Here are made-up nodes, facts about them, and rows of numbers that follow some of those facts. Name the node behind each unnamed row.

There are 4 kinds of fact about the nodes: Λ, ε, Θ, η.
voplo Λ [drezem]
trosku Λ [platrebri]
plutras Λ [trebom]
legas Λ [trokles]
trosur Λ [basen]
trasuk Λ [gope]
trapoflum Λ [lodre]
brolim Λ [gritar]
kirigak Λ [poklok]
fluzin Λ [floplu]
pledru Λ [genu]
mastum Λ [zopevik]
tradak Λ [plutras]
musen Λ [tromen]
fuplik Λ [kesem, fluzin]
zubak Λ [stori, floplu]
gakaper Λ [grunak]
droki Λ [plutras]
rutre Λ [stafar]
graplive Λ [stilal]
bregok Λ [staflik]
flisin Λ [lodre]
dretril Λ [rinadan]
drotra Λ [flisin]
fiklom Λ [guzustun, gritar]
melagrim Λ [daklas]
duvi Λ [zogran]
skabrom Λ [skoplim]
skubrer Λ [stisas]
poro Λ [maklir, trebom]
sozer Λ [skodra]
stugra Λ [tradak]
nubrur Λ [stugra]
stedis Λ [fafor]
tubrek Λ [rinadan]
pubaplur Λ [roskar]
maklir Λ [drotra, lodre]
roflobrek Λ [gritar, kirigak]
klurim Λ [baklo]
vategru Λ [dedros, nubrur]
gronal Λ [sunul]
poklok Λ [lodre]
dedros Λ [stori, gragrepo]
fedramo Λ [gaflezam]
nutrer Λ [sozer]
skodra Λ [tromen]
kluran Λ [gaflezam]
skisin Λ [brolim]
veflas Λ [skeruk]
bridras Λ [flabi]
flelor Λ [skatas]
dreflek Λ [plutras]
stori Λ [nolon]
stokar Λ [lovam]
deskor Λ [plutras]
plelus Λ [mastum]
vutre Λ [flisin]
stistam Λ [tresim]
trefegar Λ [lovam]
gope Λ [roflobrek, pubaplur]
zoda Λ [flisin, zopevik]
flude Λ [tresim, nolon]
flodu Λ [basen, skoplim]
trebom Λ [trigre]
mames Λ [gope, bridu]
skoplim Λ [lodre]
skeruk Λ [plutras, vutre]
{brilotro, togra, voplo, gaflezam, tretom, trosku, plutras, legas, trosur, tromen, brolim, grunak, kirigak, mastum, gobrok, tradak, musen, fuplik, zubak, staflik, gagigri, skatas, rutre, bregok, flisin, staskil, bostadu, klogre, fiklom, melagrim, duvi, skabrom, fafor, skubrer, breflugo, trigre, dugrode, grubre, tukluvum, sozer, sedrur, stugra, gruste, kesil, raster, nubrur, sunul, stedis, grozul, kesem, rinadan, vavedo, tubrek, grorubul, flinon, gronal, poklok, dedros, dadem, kulake, bekluk, fedramo, stafar, fluzi, vaklar, trokles, trurir, gistam, bridu, floplu, baklo, dreflek, bokla, buplum, zogran, grebrer, plelus, plistas, geri, stistam, stisas, gope, zoda, flude, flodu, trebom, zole, skoplim, skeruk} ε a
{fakas, pebrul, trasuk, platrebri, ratiser, pledru, gubres, sotri, drezem, gakaper, droki, graplive, drotra, pluskem, gamir, poro, nolon, saplu, latrupok, stagra, zopevik, kostasal, roflobrek, klurim, flabi, plives, nutrer, skodra, kluran, bridras, trila, gragrin, guzustun, flelor, kloskis, stori, deskor, stobel, daklas, roskar, stoplan, zoklal, bidrubrum} ε b
{pleskan, rededre, dimin, trapoflum, lovam, fluzin, plaskom, basen, gragrepo, skuga, nudrol, libus, dretril, gritar, kival, pubaplur, tresim, maklir, siskul, vategru, motrun, skisin, veflas, stilal, mudi, numo, stokar, vutre, lodre, trefegar, genu, mames} ε c
[brilotro, gronal, plives, zoda] Θ siskul
[voplo, libus, stagra, bokla, stokar] Θ skeruk
[tretom, duvi, kostasal, veflas, baklo, dreflek] Θ pledru
[trosku, trasuk, fiklom, poro, trurir, bridu] Θ kloskis
[plutras, rededre, graplive, flisin] Θ trefegar
[fakas, trapoflum, gruste, zopevik, klurim, stistam] Θ bidrubrum
[pleskan, gragrepo, staskil, pubaplur, floplu] Θ poklok
[dimin, kluran, zoklal] Θ ratiser
[trosur, gubres, droki, drotra, sozer, kesem, zole] Θ musen
[pebrul, lovam, zubak, tukluvum, sunul, dedros] Θ flabi
[tromen, zogran, stisas] Θ grozul
[brolim, nudrol, melagrim, kulake, stafar, flelor] Θ basen
[grunak, fluzin, skatas, flinon] Θ klogre
[platrebri, sotri, stugra, kesil, motrun, daklas] Θ rinadan
[plaskom, bekluk] Θ nutrer
[mastum, trigre] Θ legas
[gobrok, trokles] Θ dugrode
[tradak, skisin] Θ stori
[fuplik, gamir, nubrur, vategru, numo] Θ breflugo
[staflik, gakaper, grorubul, tresim, stobel, mames] Θ plistas
[gagigri, deskor, stoplan] Θ flodu
[drezem, sedrur, latrupok, mudi, genu] Θ vavedo
[skuga, gragrin, stilal] Θ togra
[rutre, vutre] Θ raster
[bregok, bridras] Θ buplum
[dretril, skodra] Θ gistam
[bostadu] Θ fluzi
[gritar, maklir, dadem, skoplim] Θ fedramo
[pluskem, flude] Θ roflobrek
[skabrom, skubrer, saplu, tubrek, grebrer, lodre, trebom] Θ nolon
[grubre, plelus] Θ kirigak
[vaklar] Θ stedis
[trila] Θ fafor
[guzustun, geri, gope, roskar] Θ kival
[brilotro, pebrul, tromen, zubak, staflik, drezem, flisin, pluskem, skabrom, skubrer, trigre, sedrur, gronal, plives, dedros, bekluk, stafar, zogran, grebrer, geri, stisas, genu, trebom] η i
[voplo, pleskan, trasuk, fluzin, fuplik, skatas, bregok, libus, dretril, staskil, gamir, saplu, sozer, sunul, kesem, pubaplur, flinon, vategru, skodra, trokles, gragrin, floplu, bokla, stokar, flude] η e
[tretom, plutras, fakas, rededre, trapoflum, gakaper, graplive, poro, gruste, zopevik, grorubul, tresim, kluran, baklo, stobel, stistam, mames] η j
[trosku, dimin, platrebri, plaskom, gobrok, tradak, sotri, gagigri, nudrol, gritar, duvi, tukluvum, stugra, kesil, nubrur, stagra, maklir, kulake, motrun, veflas, trila, guzustun, deskor, daklas, roskar, skoplim] η h
[trosur, grunak, mastum, gubres, drotra, grubre, kostasal, mudi, numo, vutre, zoda, zole, zoklal] η d
[brolim, lovam, droki, rutre, bostadu, latrupok, tubrek, dadem, vaklar, bridras, dreflek, stoplan] η f
[gragrepo, skuga, fiklom, melagrim, klurim, skisin, trurir, bridu, flelor, stilal, plelus, lodre, gope] η g

Named rows:
geri: [  2   8  -9 -15  -4   0  -8   9  11   8  25 -12   6  -3 -16  -6 -14   5
  -8  -5  -1   3  -3  -7  -7 -14  -8 -11 -14   1 -20   7   2  15  -2 -15
   2  13]
lovam: [ -4 -13   2 -35  -8 -27   8  10   9  20   8  42  -7  -5 -13  23   8  25
 -17  19   7   3  16  -5  19  18 -21   5  -8  -6   1  -6  19 -26  29  -5
  18  15]
dugrode: [  4  16 -14  -1  -3   4  -2  -2  14  -1  28 -18  18   5 -17  -9 -11   7
  -3  -6  -5   3   2   2  -9  -3  -4 -10 -15  -2 -25  -2 -16   0  19 -14
   9  10]
bregok: [ -4  -3  -4 -12  -3  -1 -10   3  10   2  29 -14   8 -11 -16 -10 -17   4
  -6 -10  -1   5  -2  -4 -10 -17  -2  -9 -15   4 -19  -3  -1  15  -5 -19
   1  13]
trapoflum: [-12  -8   1  -6  -4 -27   3 -22  16  13  12  25  -6 -32   8  20  -1   9
 -12  20  17  -4  24  14  44 -16 -12  15  -6  -9  40 -42  15 -29   7 -32
  -4  36]
legas: [ -2   4 -10   1  -2   4  -4  -6  12  -6  32 -19  19  -4 -17 -13 -15   5
  -2 -10  -3   5   2   5 -11  -8   3  -7 -14  -1 -24 -11 -19   1  15 -16
   8  11]
stagra: [-12 -13  -1 -18   4   7   5  29  -4 -18   5  11 -27   6  -9  12   8  -7
  -8   6  22  -5  26   1  15   8  17 -22 -21   1   0 -13  -5 -14 -17  15
  -2  -4]
trigre: [ 36  17 -40   4   4   5 -13  13   8  19  42 -33   7  -3  -7   2  -6   6
  -8  13  13 -18  11  -5  -4  -5 -22  -1  -1  -7  -7   9  25  33   3   2
   1  17]
dretril: [-18 -39  12 -20  -2 -27  -2  -3   6   7  18  37  -5 -24 -11  16  -1  18
 -19   7   8   9  15   6  10   8  -4  14  -8  -2  16 -26   6 -26  22 -13
  12  18]
flelor: [-22 -23  -5 -21   3   0  -9  35  -6 -22   0   4 -28  10  -4   2  -6 -12
   0   1  26   4  13   4   7   5  26 -21 -18   3  32 -31  -9 -12 -14  18
  -5  -4]
nudrol: [-15 -25   0 -27  -6 -32 -13  14   7  14   4  34 -10  -4  -5  15 -10  16
 -13  13  10  14   0   1   9  13  -6  10  -5  -4  45 -26   9 -25  30  -4
  12  18]
rededre: [-12 -26   8 -21  -4 -27  -1   2   8  13  13  40  -7 -15 -11  21   2  19
 -20  12   7   7  14   2  14  13 -11  11  -8  -5  14 -16  10 -25  24 -10
  13  19]
zogran: [  8  18 -13 -19  -4  -1  -6  13  13  12  20 -11   6   7 -16  -2 -10   9
  -7  -2  -3   2  -2 -11  -7 -10 -13 -13 -16   1 -24  15   5  12   2 -12
   5  10]
voplo: [ -4  -4  -3 -14  -3  -1 -11   5  10   3  30 -14   7 -12 -15 -10 -17   4
  -5 -10   0   6  -3  -5  -9 -17  -2  -8 -15   3 -18  -3   2  17  -6 -18
   0  14]
musen: [-22  12  -5   9   3   9   3  -2  18  -6  48   5  15  -2  -6 -18 -10  15
 -33 -22 -28   0  10   4 -24 -25 -13   4 -10  11 -11  -7 -16  -2  11 -14
   5 -24]
daklas: [ -1   3  -4 -10   9   0  -7  43  -7  -9  -5  19 -30  25   0  26  13 -10
  -9   0  20   6  16  -5   8   2  24 -16 -30 -11   6  -7  -8 -12 -18  20
  -2   4]
drotra: [-23  24 -12  11  11  17  21  11  13 -15  18  19 -28   1  19   9  13  -4
 -36  10   6 -27  46  11  35 -29 -10  -9 -12   7  39 -22   4 -20 -33   0
 -19 -24]

Name these rows:
No name comes twice in this set of rows, the named rows included.
[ -6 -45   7   1   2 -10  -6  11   1   2  37  40  -3 -45 -16  14  -8   4
 -30  21  12  -5   4  12  21  31 -17  24   0 -13  38 -15  11  -1  11 -10
  12  37]  vategru
[-15   6  -1 -16 -16 -13 -10 -17  28  32  -3  27 -31  -2  -3  40  16  15
 -27  24  -4  -6   8 -10  26  26 -17 -15  16   1   8 -14   5 -25  44 -13
  -3  31]  gritar
[ 25   2 -26   5   4  11 -14  19   5  10  46 -25   7 -16 -14  -4 -14  -1
 -13   9   9 -14  -1  -2  -4   3 -19   1  -3  -8  -3  10  18  39  -5  -2
   1  24]  nubrur
[ 12 -30 -25   9  15  14  -5  25 -11 -16  33 -14 -23 -14   0  13  10 -12
  -7  15  38 -24  40  11  12  12  14  -6  -4  -6  19 -28  14   8 -19  27
  -7   4]  deskor
[ 28  20 -24  -6   9 -26   7 -31  26  36 -13  17 -13  -2 -13  45  -3  23
 -30  49  23 -13  38  10  39  -7 -30   2 -11  10  39  27  12 -59   9 -34
  -1  22]  lodre
[-13 -19  17 -12  -3 -10   5  20   8   3  17  60  -5 -25 -23  16  -8   8
 -34  23  -1   3  -7   6  30  33 -25  13 -11 -13  30   7  -1 -15  14 -15
  18  33]  fluzin
[-16 -31   7  -6  -2 -24   3 -12   7  -1  21  34   7 -17 -12  14   0  19
 -14   6   5   9  18  14   8  18   0  15  -8  -6   8 -36 -10 -40  41 -12
  19  16]  trefegar
[-19  -1   2   2 -11   9 -30 -21  22  11  26 -27 -15 -21  -7   5  -8  -9
  -9 -13  -7   0 -12 -10  -2 -15  10 -24   6   5 -22 -20 -10  23  -1 -28
 -21  37]  fiklom
[ 26  17 -37  23   5   9  -6 -11  11   2  46 -41  21 -11  -3  -7 -11   0
   1   9  13 -16  16  12   3 -11  -9   4  -3 -10  -3 -18   4  18  11 -12
   0  23]  skeruk
[ 16  50 -27  -3  -4   0   3 -10  23  15  17 -24   7  -2   3  -1 -10   3
  -2  13   7 -13  13   0  27 -36 -23  -9 -15  -5   3   0  13   7 -12 -31
 -10  23]  flisin
[ -2  25  -9  -7 -12   8 -22  -4  23  21  15 -19 -15   3  -8  12  -1  -1
 -10  -4  -9  -2 -11 -18  -1  -6  -3 -27   1   1 -29   4  -4  21   8 -18
 -13  31]  bridu
[-29 -15   6   0  -3  17 -15   1   8 -12   4  -2 -46  -7   0  24  16 -20
 -12   0  15  -8  19  -4  21   9  31 -37   0   4  -3 -36 -16  -6 -14   4
 -24  19]  trasuk

The same nodes again, as new rows of numbers:
Named rows:
trokles: [  9   4   2 -22   6  11  -8  -4 -12  14  -2  -2   1  -7  -9   9   0  -4
  -7   5  -9  -6 -24 -14 -18   7]
kluran: [-10  -4 -13   2   2  18  -4  15  12 -13  26  -1  -3  13  15   1   1   1
   7 -18  -1 -11  43   7  10 -42]
tromen: [ 12   4   5 -22  10  18 -15  -2 -17  13   1   0   1  -5 -19  14   3  -8
 -11   0 -12  -5 -25 -17 -19   8]
skisin: [  9  15 -18  48 -13 -32  33  19  -4   6 -21   3  17  25  16 -29 -19   5
 -15   2  24 -11  14  25   7  12]
skeruk: [-30 -12  21   9  -5 -19  14 -33   3 -10  -8  14   7 -48  13   5  -2   4
   4   9   1  34 -27 -21  19  28]
togra: [ -8   6   4  -5   4  -8 -13 -13   2   7 -16  -4  13 -25 -16  20  10  -1
  -3  24 -12  13 -24   3   5  -7]
plives: [ -1  -2  -5   0   4  33  -5  17   9 -16  17  -3 -11  10   7  -1  -1   0
   1 -19   1  -8  38   6   6 -37]
drezem: [  7   2   2  -3   7  47  -9  20   4 -19  13  -3 -16   7   0  -1  -1  -3
  -5 -21   1  -7  33   5   4 -34]
gakaper: [ -2   1 -14  -5  11  23  -9   6  12  -5  25   7   0  18  19  -4  -3  10
  10 -22   2  -3  44   4  29 -45]
plelus: [ -7 -17   6   6  -6 -24   7 -24  -9  19   0  -1  12  -9  -4  12   0  -2
  21 -19  -4   1  -5 -27  -5  24]
skubrer: [-21  -6 -32 -13  13  -5  -2   6 -10  23  -7  -2   1   8  -3   1   0 -14
  21  18  -7  -7 -25 -21 -15  -3]
siskul: [ -1  14   2  34   2 -28 -16  23  11 -12 -11  11   4  21 -21  -9  16  -1
 -23  15   9  18  -3  34  23  11]
stoplan: [ -1  -2  -5   0   4  33  -4  17   9 -16  17  -2 -12   9   7  -2  -1   0
   2 -19   1  -8  37   6   7 -36]
brolim: [  9   7  -7  11 -16   0  39  -9 -14  20 -37 -17  20 -28  13   3 -24   5
  -5   5   9 -21 -13  -9 -21   2]
sedrur: [  2   1  -2 -21   2  -4  -4  -9  -8  17   4  -2   7  -5  -1   9   0   0
   0   5  -8  -9 -19 -14 -14   3]
vategru: [ -5  -4   2  -3 -16 -52  10   6  24 -20  18  13 -15  38  29 -41   0  18
   4  20  22   4   4  24  10  36]
kostasal: [  4   1  -5  -6  10  36  -8  11   9 -10  15   3  -7  13  11  -4  -3   7
   3 -23   4  -3  38   3  22 -39]

Name these rows:
No name comes twice in this set of rows, the named rows included.
[-16  -6 -27   7  16  42  -3  34   2 -12  -2  -4 -25  20  -1 -11  -2 -15
  19  -8   3  -3  26  -2   2 -38]  saplu
[ 11 -22  -7  17  -7 -21  21 -40 -21  14  12   6  15 -13   0  11   0 -18
  26  -5 -24   2   7  -8  -7  31]  trosur
[ -7   2  28  66 -13 -63  19   0  -6   0  14  -2  -8  24  -9 -30 -12 -11
   2 -44  14  21  15   1   2  38]  trapoflum
[ -4  -4  18  38  -8 -12  24 -30  -7  10 -50 -11  17 -47 -15  14  -6  -1
  11  -2   3  24 -15 -10  13  16]  kirigak
[ -7 -10  25  37  -6 -17  16 -32  -6   8 -43  -8  13 -44 -19  16   0  -2
  15 -10   2  28 -14 -18  16  25]  poklok
[  1 -15  14   7  -2 -10   6 -23 -14  16  -8  -3   5 -14 -12  12   0  -5
  16 -23  -3   6 -10 -29  -5  31]  mastum
[ -8  13  14   6   3  13  -5  13   6 -13  38 -18 -23   8   4 -11 -10 -11
   0 -28  -7  -1  35   8  -9 -50]  fakas
[ -6  17  15 -14   2 -23  -4 -13 -10  19  26 -17  -4  -6  -5  -1 -10 -11
  -2  -4 -16  -1 -21 -10 -29 -10]  gruste
[ 16  19 -11  40 -10 -17  25  25  -6   2 -24   4  11  23   8 -29 -18   4
 -25   1  24 -10   6  23   3  11]  pubaplur
[-11  -6   5  26  -5 -33  14   3   4 -13  18  39   1  24  29 -34  -8  11
  -8 -15  24  21   4  -5  32  47]  veflas
[ 41  13  20 -16   1  -8 -16   9  12  -9 -18   1 -29  50 -13 -38   6  17
  -1  11  22  10  -3  30  15  34]  tresim
[ -3  -9  -3 -18 -12  -2   0   4  -3   7   0  -7   9 -11  -4  22   6   0
  -8   8  -4 -25 -18 -12 -34  13]  kesil
[-20 -25 -12  25   3 -15  20 -13 -18  23 -29  -4  -1  -6 -11   0  -7 -16
  42 -15   4  10 -16 -38  -5  31]  skabrom
[-13  -7  12 -36  -7  -4  14 -24   2  -8  13  12 -11 -23  33 -13 -11  10
   2  18   2   7 -30 -21  -9  27]  nubrur

